Below is a small trained network, with its code and all its weights. Each question gives an input and a class and asks what happens when units are switched off, that is, made to give their printed mean instead of their output.

import numpy as np


def w(rows, s, z=0):
    codes = np.array(rows[::2]) - 128.0
    scale = np.full(codes.shape[1], s)
    scale[-1] = z or s
    return codes * scale


def f(y):
    return y / 2 * (1 + np.tanh(0.7978845608 * (y + 0.044715 * y**3)))


def log_softmax(a):
    a = a - a.max(-1, keepdims=True)
    return a - np.log(np.exp(a).sum(-1, keepdims=True))


def net(x, mask):
    res = np.array(x, float).reshape(1, 8) / 4 @ E
    y = f(res @ A[0][:, :-1].T + A[0][:, -1])
    res = res + np.where(mask, y, B[0][:, -1]) @ B[0][:, :-1]
    return log_softmax(res[-1] @ U[:, :-1].T + U[:, -1])


A, B = {}, {}
E = w([
[101,9,145,117,113],'x0',
[128,129,128,130,127],'x1',
[113,116,16,102,147],'x2',
[129,127,128,130,130],'x3',
[233,99,130,103,195],'x4',
[129,128,129,127,127],'x5',
[128,128,128,128,128],'x6',
[128,128,128,128,128],'x7',
],0.011)
A[0] = w([
[144,69,6,113,141,16],'n1',
[139,134,120,126,129,108],'n2',
[129,149,99,138,116,118],'n3',
[120,148,104,136,125,116],'n4',
[103,153,95,131,118,125],'n5',
[133,131,131,123,122,125],'n6',
[126,122,142,125,140,112],'n7',
[145,107,165,123,125,111],'n8',
[168,209,142,138,152,180],'n9',
[107,192,237,138,108,37],'n10',
[89,89,134,113,143,158],'n11',
[68,125,149,141,91,184],'n12',
[141,148,153,127,135,98],'n13',
[136,121,143,123,126,122],'n14',
[129,128,126,119,129,124],'n15',
[212,137,76,121,166,16],'n16',
[128,145,102,142,117,115],'n17',
[16,122,187,139,83,36],'n18',
[114,175,191,142,113,40],'n19',
[132,128,130,127,124,125],'n20',
[142,107,144,115,128,106],'n21',
[107,137,155,121,130,121],'n22',
[152,98,163,121,124,112],'n23',
[152,103,158,124,119,109],'n24',
[117,154,97,141,124,118],'n25',
[66,38,96,141,118,1],'n26',
[85,95,113,124,128,74],'n27',
[161,59,170,126,144,101],'n28',
[197,241,160,132,148,41],'n29',
[138,113,152,126,130,112],'n30',
[134,160,82,145,133,107],'n31',
[126,125,131,122,128,118],'n32',
[131,136,126,122,140,108],'n33',
[149,126,129,113,144,155],'n34',
[157,96,184,131,123,124],'n35',
[126,134,144,132,130,129],'n36',
[77,209,48,111,113,145],'n37',
[150,103,174,126,124,118],'n38',
],0.015,0.0098)
B[0] = w([
[163,156,200,222,15,185],'n1',
[120,121,127,122,123,126],'n2',
[122,131,124,93,149,146],'n3',
[124,129,137,74,136,143],'n4',
[123,133,119,67,166,162],'n5',
[126,125,127,135,131,128],'n6',
[130,126,146,111,125,126],'n7',
[136,123,152,128,166,152],'n8',
[135,115,96,122,41,246],'n9',
[116,103,28,101,67,192],'n10',
[146,146,138,144,102,173],'n11',
[138,125,77,118,70,213],'n12',
[115,131,142,143,116,138],'n13',
[112,124,137,143,138,132],'n14',
[129,122,135,120,120,127],'n15',
[99,118,32,92,37,186],'n16',
[119,128,120,111,153,140],'n17',
[172,154,227,222,82,204],'n18',
[109,109,77,99,92,156],'n19',
[128,127,126,134,132,127],'n20',
[109,134,139,140,154,137],'n21',
[117,127,137,139,111,137],'n22',
[131,128,162,122,171,159],'n23',
[143,137,150,116,166,151],'n24',
[117,118,127,86,160,153],'n25',
[114,123,29,90,64,170],'n26',
[108,121,113,109,88,144],'n27',
[114,136,185,130,199,191],'n28',
[158,142,214,232,97,230],'n29',
[132,124,141,131,153,138],'n30',
[113,125,126,66,148,164],'n31',
[113,131,120,147,138,124],'n32',
[122,113,117,141,133,126],'n33',
[101,128,153,136,94,160],'n34',
[114,144,181,130,171,181],'n35',
[139,130,135,129,126,134],'n36',
[90,113,91,65,252,244],'n37',
[131,137,164,126,168,165],'n38',
],0.032,0.012)
U = w([
[117,96,25,128,83,178],'0',
[175,147,197,228,105,176],'1',
[106,123,158,114,253,7],'2',
],0.0065,0.0012)

Each question gives the input, the list of numbers given to net, and the class t.
The units are the neurons (one row each of A and B). Each row of codes is followed by its name. A weight is (code - 128) times the scale printed after its matrix; where a second scale follows, it is the last column's (A, B and U).
mask holds one flag per neuron, in row order. A switched-off neuron (its flag False) gives its mean, the last column of its row in B, instead of its output. The means were averaged over made-up inputs and are rounded, as every weight is.
A unit's drop is (log p(t) with every unit on - log p(t) with that unit switched off) / (log p(t) with every unit on - log p(t) with every unit switched off).
The circuit of an input: a set's keep is (log p(t) with only the set's units on - log p(t) with every unit switched off) / (log p(t) with every unit on - log p(t) with every unit switched off). Starting from the 12 units with the biggest drops (on a tie, the unit counted first), units are removed one at a time, each time the one whose removal leaves the highest keep (on an exact tie, the one counted first), for as long as the keep stays at least 0.8.
units of the circuit, in order: the units of the circuit, biggest drop first
top k neurons: the k neurons with the biggest drops, biggest first
drop when u is switched off: that unit's drop, to one decimal
input [6,-6,6,-3,5,8,-8,-3], class 1: units of the circuit, in order => (n1)
input [-8,-7,-5,-2,0,5,7,-2], class 0: top 2 neurons => (n10, n18)
input [6,0,6,-1,1,-6,7,-7], class 1: top 3 neurons => (n1, n16, n37)
input [-3,-5,-4,-6,-1,-1,2,-4], class 0: top 2 neurons => (n10, n18)
input [2,-3,8,8,1,-5,5,-3], class 1: top 4 neurons => (n1, n10, n9, n12)
input [-1,-5,-5,-5,-7,6,2,2], class 0: top 2 neurons => (n10, n29)
input [-5,8,-7,2,-1,6,3,-8], class 0: top 2 neurons => (n10, n19)
input [4,5,5,2,1,-4,1,-4], class 1: top 2 neurons => (n1, n16)
input [0,4,5,3,-6,1,8,1], class 2: top 2 neurons => (n37, n9)
input [-4,1,-7,2,-7,-8,8,4], class 0: drop when n10 is switched off => 2.7
input [2,3,7,4,7,3,2,-6], class 1: drop when n1 is switched off => 5.2
input [-4,5,-5,0,-5,5,0,-8], class 0: drop when n25 is switched off => 0.0
input [-7,6,1,-4,8,5,6,8], class 0: drop when n18 is switched off => 2.1
input [-5,-7,8,1,-2,-5,-5,0], class 2: units of the circuit, in order => (n37)
